Each row of numbers stands for one node and depends on some of the facts below. Use the named rows to name the rest.

There are 3 kinds of fact about the nodes: η, Ξ, χ.
η b <- molir trupan nedom lobas beflobol drogro pedrites pluskis trofipek solum tridra refi roner skivom buklos nofa lita moklak fastu vidram braflam genam ziver flovetrul fumol grogreflu zadir dregre gugem plipago pefen bridras leflomu sekler grivapal miku plove travon ledrepos dakas grodo trutes skifo mopostis stusa vobras
η c <- pabak talavas braskoflar fezasto trazar zusus skomis klebras bradraklok stase kiten ravol fluboli depe dritagre noklu skidrus skunur buko pluponor plitrom nadumi trafom gristar skugru flosko dogropluk sutom dimin sidrik giski zibol zazen mizatre dazum nubem tebri brane gekliklos druplor gipluk ledrigri brobras lebror
η a <- steplaklos fudrola broso tuguk dubrar guklis plago posto gedrim dekle gribros lipon pamik kili dreron somulo banol diplan trestom lugal ponin dilo kodreska gaklu bukon dogepla foflivok dinel lova gimober reflam koli flebu plaron lokloplur stipekal detreskol rugral dedrak skabra grotrotra plusarik kevu rugas nastan tikledam stibal
[molir pabak dubrar fezasto trazar dekle stase pamik ziver gugem pefen sidrik zibol mizatre tebri ledrepos gekliklos skabra skifo grotrotra rugas tikledam] Ξ g
[steplaklos trupan trofipek guklis plago posto roner gribros kiten nofa kili somulo moklak fastu depe banol braflam skunur dilo fumol grogreflu zadir dogepla trafom skugru gimober travon detreskol grodo plusarik stusa] Ξ f
[talavas lobas broso tuguk beflobol drogro pedrites braskoflar tridra gedrim skomis klebras skivom lipon ravol fluboli dreron vidram genam lugal ponin noklu skidrus gaklu flovetrul buko bukon plitrom gristar dregre dogropluk sutom foflivok bridras dinel lova leflomu zazen reflam grivapal dazum koli plaron dakas gipluk rugral ledrigri brobras kevu lebror vobras stibal] Ξ d
[nedom fudrola pluskis solum zusus refi bradraklok buklos lita diplan trestom dritagre kodreska pluponor nadumi plipago flosko dimin giski sekler miku plove nubem brane flebu lokloplur stipekal druplor dedrak trutes mopostis nastan] Ξ e
molir χ [stusa]
steplaklos χ [mopostis]
talavas χ [grotrotra]
trupan χ [brane zibol]
nedom χ [somulo]
fudrola χ [pabak]
lobas χ [koli]
tuguk χ [roner]
beflobol χ [fezasto sutom]
pedrites χ [detreskol roner zibol]
braskoflar χ [dubrar drogro]
trofipek χ [braflam]
solum χ [zibol]
guklis χ [sekler]
tridra χ [dreron broso]
plago χ [nadumi]
trazar χ [depe]
zusus χ [broso zadir]
refi χ [grotrotra]
posto χ [roner koli]
gedrim χ [trupan]
skivom χ [dritagre]
dekle χ [bukon noklu buklos]
buklos χ [bukon]
kiten χ [druplor trestom]
lipon χ [zibol grotrotra]
ravol χ [posto]
lita χ [pedrites ziver]
pamik χ [ledrigri]
dreron χ [lipon bridras]
somulo χ [depe vidram travon tikledam]
moklak χ [stusa lipon refi]
fastu χ [dritagre]
banol χ [bradraklok]
braflam χ [grotrotra]
diplan χ [flebu plitrom]
genam χ [broso plove refi]
noklu χ [stusa depe grotrotra giski]
skidrus χ [brobras somulo]
skunur χ [klebras]
ziver χ [detreskol flebu]
dilo χ [dakas grotrotra]
kodreska χ [dedrak]
gaklu χ [skidrus]
flovetrul χ [stase]
fumol χ [skomis]
buko χ [bukon somulo]
bukon χ [pedrites]
plitrom χ [pamik]
gristar χ [stusa]
skugru χ [molir]
dregre χ [fudrola]
gugem χ [travon]
plipago χ [rugas fastu ledrepos solum]
flosko χ [plove detreskol]
pefen χ [broso nofa refi]
dogropluk χ [ledrigri]
foflivok χ [grodo]
dimin χ [travon kili]
sidrik χ [grodo]
giski χ [braflam]
dinel χ [dogepla]
lova χ [kevu]
zibol χ [grotrotra]
sekler χ [refi]
zazen χ [tuguk]
gimober χ [giski]
reflam χ [zibol]
mizatre χ [kevu]
grivapal χ [rugral]
plove χ [zadir]
travon χ [refi]
nubem χ [plaron lebror]
tebri χ [miku]
brane χ [stase grotrotra]
gekliklos χ [miku]
plaron χ [skomis]
dakas χ [travon dritagre]
lokloplur χ [nofa]
stipekal χ [dogepla grotrotra]
detreskol χ [broso roner]
gipluk χ [fumol]
rugral χ [tikledam]
dedrak χ [lipon]
grodo χ [dogepla travon ziver]
ledrigri χ [stusa brobras]
trutes χ [plitrom skivom]
skabra χ [dreron zibol]
skifo χ [dubrar mopostis]
brobras χ [depe]
mopostis χ [dubrar roner dogepla]
plusarik χ [fluboli]
kevu χ [tikledam moklak]
lebror χ [nadumi]
rugas χ [depe grotrotra gekliklos]
stusa χ [depe braflam zadir]
vobras χ [ponin travon skunur]
stibal χ [depe]

Known rows:
somulo: [  6   2  -4 -24 -14  16  -3 -13 -25  -4 -17  -3  -8  17   1  14 -11 -10
 -18 -15  -8   5  -6   1  -6   4  10  12   0  22  21  -2  13  10 -13  14
   5  11  -3  15  -5   5  14 -15   2   1   8   2  13 -11]
kevu: [ -1   5 -11  -9  -8  -5  -2  -2 -15 -15  -9  -2 -12  15   3   6  -1 -23
 -11  -1 -16  -1   1  -6 -10   1   6   7   2   1  16 -10   6  10  -4  11
   5  -9  -1   0 -12   9 -16  -5   2   8  22  11   9   0]
koli: [ -3  11   3 -21 -12  -6  -7  16  13 -19  -5  -3   8  -3   5  -1 -33 -18
  14   1   6  11  -7   1  -2 -20  -1  11 -18  -4  18   3  11   4  27   9
   0 -22 -11 -20  -1 -12 -44   9  -7   1  -2  20   7   3]
foflivok: [ 14  -3 -12  -4  -1  10  14   5   3 -17 -17  -1  -8   3   0   8 -13 -14
  10  -9   3  15  -2 -10 -13 -10   7  15 -11 -17  18  -1   9   9   2  10
  -1  -4  -1 -15  -4   5 -19 -13 -12  -2  13  21   9   9]
nastan: [ -7 -15 -18 -35  -7  10  -8  -1  11   4  -5   4 -13   5   4   1 -11   7
  -1  18  -6   2  -2   0   9  -8  -2  13  -5   6  23   4   3  23  17   4
   7  -8  -4   8   7   6  -9  -6   8 -10 -14   3  -3   7]
lokloplur: [ -3 -21 -18 -16   1  20   3   1  -5   8  -2   4  -8   5  -2   5  -1   0
   5  10  -4   6  -6 -11   2 -14   3  21  -1   0  10  -2  11  18  17   9
   0  -9  -3  10  10  15 -14  -7  -1 -10  -9   4  -6   2]
bridras: [-12   0   6  11   5 -27   0  -1   5   5   3  -9   8   0 -21 -12   3 -14
  -9   4   4  -6  -4   4   2  -6  -3 -22   0 -26 -16   1 -15 -10   0  -3
 -13  -8  -7  -8 -12   1 -17   9  -6  10   1   3  -1  -5]
vidram: [ -9  12  11   3   0 -16   2 -17   4  -9   0  -8   1   8  -6  -8 -11 -20
 -22 -10 -12  -9   3   7 -12  20   6 -37  -5  -2  13  -8 -10   9 -11   8
  -5  10   6   5 -19  -3  11   7 -10  11  11  -3   5   3]
trupan: [ -1 -11   5  15   9  -2   0  -9 -13  21  -9 -12  12  -2 -29  -2  16   5
 -17  -9  13   4  -9   1  14  -2  -8  -7   7 -15 -26   8  -7 -18 -18  -7
 -14   8 -12   6   1  11  -1 -11  -6   3  -6 -13   0 -17]
plipago: [  0 -37 -14  20  20  20  16 -15  -3  29   4   1  -6   5 -17  -6  26   6
 -13   3  -6   3   1 -11   3   5   3 -14   5 -18 -12  -5 -14  14 -11   5
  -9  13   3  18   5  20  12  -5 -10  -7  -4 -10 -11   1]
skivom: [ -2  -4  -3  12   6 -16  10 -13  13  -1  -4  -8  -8   2 -12  -8  -2  -7
  -7  -4  -4   3   4   2  -2   4  -2 -33  -4 -27  16   1 -19   3 -20   0
 -11   8   9  -1 -18   1   5  -4 -16   5  10   2   3   9]
solum: [-14 -22  -2   8  15  -1   6   0  -1  13   7  -4   4   4 -24 -12  15   4
  -9   4   2 -10  -7  -1  13  -8  -3 -16   6 -16 -13  -9  -5  -3   3   4
 -14  11  -4   4   7  15   2   7  -8  -4  -8  -1 -14 -10]
skidrus: [  4  17   4  12  -1  -6   8   3 -17 -17   6  13  -9  13  21   3  17  -8
   0  -6  -9 -11  19  -5 -26  26   0 -11  -5  19   2 -15  -2   1  -7  -3
   8   3  13  -1  -5  -2  23  10   9  14  15  -1   7   2]
trazar: [ 10  16   7  15  -2   6  -1   5 -18   0  17   6   1  -6  17   0  20   7
  -3  -6 -18 -10  11  -4 -18  16   1  11  23  28 -18 -13   8  -8  -5   1
  18  14  13   7   0   2  35   3  17   2  17 -12  -2   8]
ravol: [  9  16   4  28   5   2  11  22  12 -15   9  13   6 -12  19   3   5   5
  28  -3  11   9   8  -7 -16   5   1   7 -18  -4  -3   8  -2 -12  10 -14
   2 -11   4 -20   8 -17  -4  14  -6   3  -8   2  -1  11]
klebras: [ -6  18   3  -1  -9 -24   5   1  11 -28   0   6  -9   0  19   3   2  14
  16   6   5  -9  13  10   0  -2  -7 -13  -9 -10  25  -7  -5 -14  -8 -11
  -2   6  15 -10  -9 -13  13   3   6   4  10  15   3   9]
skomis: [-12  22   5   1 -11 -37 -13   3  15 -15  11   7  -3  -6  22  -2   1  13
  11  27   6 -14  17  17   7   5 -12  -5  -2  -1  10  11 -14  -7   5 -26
   7 -16   4 -10 -12 -20  -4  12  20   2  -4   1   6   5]
sutom: [ -6  18   4   1  -8 -28  -5   5  19 -14   9   7  -5  -1  20  -1   0   8
  14  16   7 -11  14  11  -1   8  -6  -6  -7  -3   9   6  -9  -8   3 -18
   5 -11   7 -12  -6 -15   1   8  15   1   1   4   4   9]
bradraklok: [-15   0   1 -17  -5 -13  -5   3  14  -5  10  12  -5  -3  19  -1   3  27
  14  22   9 -19   7  12  13   0 -10  -7  -2  13  13   0  -4   1  13  -9
   4   6   9  -1  10  -7  12  15  17  -4 -15  -1 -11   1]

Which node is each row?
No name comes twice in this set of rows, the named rows included.
[  8  -9   3  11   8   8  16 -12   6  18   0 -10   1 -12 -13  -8  -8   5
  -5 -15 -11   4  -4   1  -6   0   5 -21  21 -17  -3  -2  -3  -6 -20  11
  -7  24   9   3  -8  10  26 -16 -15  -3  16  -5  -6  12] | gugem
[-10 -11  -2  13   7   0  10  11 -15   0   4  10  -6   5   1  -1  32  21
  11  11  12 -22   8 -10   8  -9  -5   7   4  -4 -14 -16  -4 -14  -1  -9
  -5  10   6   3  13  11  10  10  16  -5  -2   2 -12  -5] | brane
[  3   3  -2 -21 -13  12  -9  -5  -9   7   8  -6  -3   0  10   2 -18 -13
 -13  -2 -27   0  -3   0 -11  -2   7  21  23  25  -5  -5  19  10   8  18
  16  -1  -2  10  -1   7  -3  -5  10  -2  15   0   5   4] | pamik
[ -3  -9   4   3   0  -1  -1 -19   3  10 -11  -8   5  -2 -18   0  -1   7
 -14  -9  13   7  -5   9  20   3  -1 -23   0 -15   7   9 -11  -8 -26   0
 -12  19  -1   1  -7   3  22 -16  -9   3  -2 -12   1  -8] | fastu
[  6   1  11  29  17  -1  10   8   8   2   4  -4  12 -10 -18 -10  -4 -21
   4 -12   9  10  -8  -7 -10   3   4 -14 -12 -18 -16   5  -7  -4   6   0
 -12  -8  -8 -14  -5  -5 -22  10 -21   3  -4   2  -3   2] | pedrites
[  5   2  21   9   8  12   3   6  16  13  16  -8  21 -24  -7 -13 -25  -3
   2 -19   0  12 -11   4  -9  -6   3 -14   6  -2 -13   8   5  -5  12  12
  -3   9   0  -5   5  -3  10   4 -19   0  -5  -8  -7  12] | ziver
[  0 -12 -15   4   8  10  -2   5  12  14  14  18 -11  -6  21   2  22  30
  15  29   1  -3  17   0   5  14  -7   7  -3   9   1  16 -17  11   7 -20
   9  -8   8   5   9  -2  17   5  19 -10 -20 -13  -9   9] | nubem
[  1  -1  16   6   7   0  -7 -10  -3  26  18 -11  10  -8  -7 -11  -6 -14
 -27 -12 -21  -8  -9   5  -6  10   3 -13  18  13 -29  -4   1   0   3  11
   6   8  -1  17  -3   6  14   6  -1   3   8 -14  -7   4] | molir
[ -3   6 -10 -27 -14 -10   1  -4   3 -26 -25  -2 -12  11   0   5 -19  -8
   6   1  -6   1   3   7   0 -17   3  -1  -4 -16  38  -8   9   6  -7   7
  -3   1   3  -7 -14   1 -13 -12  -3   2  17  24  10   5] | ponin
[ -8   9   7 -37 -25  -3 -15  -8  -4  -8   1 -12  -3   5   6   2 -34 -10
 -11  -6 -25  -7  -8  10   0 -10   3   7  27  17  19 -16  27   1   5  21
  11  12   2  11  -9   3   3  -3   9  -1  25   9   4   5] | tikledam
[ -4  20  12  11  -4 -15   3   5  -6 -22   4   7  -4   7  21   1   7  -6
   5   2  -2 -15  12  -1 -17  21  -2  -6 -10  12   8 -15   0  -7   0  -5
   8  -2   9  -4  -5 -12  10  18   8  12  12   0   5   4] | plitrom

Now the same nodes, written a new way:
Some rows with their names:
stipekal: [  0 -22 -15   2 -12  -9  15   0   5   1   2  -6  -6  -1  32   0  -3  -2
   3   3  -2  -6   0  -9  -8  -5   2  -3   4  -2 -10 -12]
posto: [ -2   4 -24  -4  -9 -13  24  -7  11   3   2   0   5   1  22  -1   1   1
   3  -5  11 -19   6   1   1 -16  11   4   9   3   7  -8]
plipago: [  1 -13   3   2  -5   0  -2   7   4  -5   9  -3   7  -2  16  -5  -8  -9
  -8   0  -2  16   0 -19  -6   1   6  -1  -1   9 -25   4]
nubem: [ -6  12  -6  15   4  -6 -10  16 -22  -9   9   0 -10   2   4  12   0 -14
  -8   3   3 -13   5 -10 -22   9  13   2   2   9   5  -7]
gribros: [ -6   6  -7  -2  -3 -12   6   2  12  -4  -7   1   5  -3  19   6  14   9
  -3  -5   1 -21  -5   8  -5  -9   7  15  11   5   7  -4]
ziver: [  5   7  -5   6   6   3  26  -6  15  -3  12  -2  26   3  -1   0  -7 -12
   9   1   1   4   6  -8   7  -7   8  -2  -2   5  -6   3]
zazen: [  4  10 -24  -4  -5   3  21 -10 -17   3  10  -3  -6   3   1   6  -5 -10
   0   2   6   1  19   2  -7   8   1  -3   7  -3   3   4]
gugem: [  0  -1   6   1   8   5  16  -2  16   1  -1  -1  19  -3   7   0  -2 -14
  -1   0  -9  20   1  -9  -2  -1  -1  -2  -3   2 -22   1]
sekler: [  0  -7  -3   4  -1   8   1   5   6  -4  12   3   8   1  19  -3  -1  -4
   5   0  -6  12  -5 -16   2   0  -4   5 -10   5 -16   7]
flebu: [  1  -6 -18   3  -7  -8  22  -7   8 -16   8   2  -6   1  18   4   8   7
  20   2  -3 -22  -9  -6   7  -5   1   9  -3   5   2  -4]
dreron: [  6 -10 -11  -1  -4  12  16   0   2  -2   0  -8   2   1  32   4  12   9
   2   6  -3  -9  -1   5  -6  -3 -16   0   8  -1   2  -3]
dogepla: [ -2  -1 -19 -10  -4  -7  25  -9  16   4   2  11   3   0  25   4  12   5
  18  -8  -4 -10  -1   9  12 -15  -8  16   0   0  10   0]
skivom: [  3  -3   2  -3   2   2   6  -6   6  -4   6  -2  12  -3   5  -3   7   2
  -2  -7 -10  17  -4   3  -1   6  -9   4   3   0 -16  20]
nofa: [  2  11 -10  -3   2  11   3   2  13   2  12  10  20   0   8  -4   5   0
   7  -5   4   4  -2  -3  14 -11  -4  14  -6  12  -1  11]
gaklu: [  8  -5  -4  -6 -14  -1  13  -7  14 -15  -5 -11  -7   1  15  11  12  11
 -11  15  -6  -7  -8   2  -3   5  -1  -2  15  -1 -11  -3]
plitrom: [  8  13  -8  -7  -3  11  12  -8  -1 -10   7   7 -15   5  -7  15  11  -2
  -4  13  -5   0   1   2  -1  14 -10   1   2   3   1   2]
refi: [  3  -9  -3   6   0  12   2   7   8  -3  15  10   7   1  18  -2   2  -4
  15  -1  -7  10  -8 -13  10  -2 -13  10 -16   8 -12  11]
trafom: [-10  22  -8  -5   1  -5   0   2  -3   2   1  14  -7   1   3  10   7 -10
  -6  -4   2  -2   5   2  -7   3   3  16   3   6   7  -2]
ravol: [  5  10 -23   0  -2   3  22 -10 -15  -1  10  -1  -6   7   0   7  -3 -10
  -1   3   6   0  19   4 -11   8   1  -6   4  -2   8   2]

Which node is each row?
No name comes twice in this set of rows, the named rows included.
[  1  -3   4   1  -6   2  20   1  19  -5 -11  -5   4   1  24  11  10   0
  -3  16  -7  -8  -4  -6  -9  -4  -5  -3   7   2 -11 -18] | rugas
[ -2  -1 -15   5   9  -7  38 -10  10  -3  -2   2  12   3  14   8   9  -3
  24  -8  -7 -18   2   6   3  -8  -5   7  -1  -3   7  -6] | dubrar
[ -1   1 -11  -9  -5  -1  12  -7  16   7   9   7  17  -2  11  -6  -7  -3
  -1  -5   4  14   2  -4  12  -8   7   8  -3   5  -9  10] | grodo
[  6  13   0  -8 -10  14   2   3  21   1  10   8  14   1   7   1   4   2
   0   9   5   8  -4 -12  16  -7  -2  10  -4  15 -11   3] | stusa
[  7  -7 -12   8  -2   1   8   4   6  -7  18   1  10   1   8  -4  -8  -7
  10   1   2   3   1 -16   5  -3   7   5  -9   8  -9   8] | buklos
[  2   1 -24  -5 -11  -3  23  -6  14   4   4   2   7   5  24  -1   5   5
   9   3  11 -19   7   2   6 -16   1   6   5   5   8  -8] | detreskol
[  0  -8  -2   2   0   4  20   3  11   4 -12  -9   8  -1  32   6   4  -5
  -2   9  -3  -6   4  -6 -14  -7  -6  -3   4   0  -7 -22] | skabra
[ -3   9 -10  -2   8  -3  23 -11   1   8  -2   6  -2   4   6  13  -4 -21
   1   7  -4   7  14  -5  -6   7   1   0  -1  -1  -3 -12] | sidrik
[  2   4   8   3  10  10  13   1  13  -1   2   5  23  -1   6   3   6  -8
   9  -2 -11  13  -4  -7   3  -1  -6   8 -10   7 -12   4] | ledrepos
[  8   2   1  -4  -8   5   4  -7  10 -13   6  -7  11  -1  -4   2   5   5
 -11   6  -3  13  -4  -3   4   8   3  -3   7   4 -16  14] | grivapal
[-14  18  -9  -9   1 -12   0  -4   0   4  -1  17  -8   0   3  11   7  -9
  -4  -6  -5   5   3   4  -5   6   2  17   6   2   3   0] | skunur
[ -7  -3  -8   0  -5  -6   3  -1  -7  -1   4   9 -18   2  11   7  -5 -19
  -5   3  -8  12   5 -11 -12  13   0   3  -3  -2 -15  -6] | dimin
[ -4  11  -9  -4   8  -1   8 -12  -9  -7   2  11 -11   2  -1  14  11  -6
   0  -4 -15   5   2  11  -7  14 -13  10   4  -5   0  10] | klebras
[ -1  19   1   9   7   2 -10  13   4  -5   7   3  25  -4   2   1   6  -1
  -5 -10   8  -9  -3  -3  -6  -8  10  13   3  14   4  12] | fumol

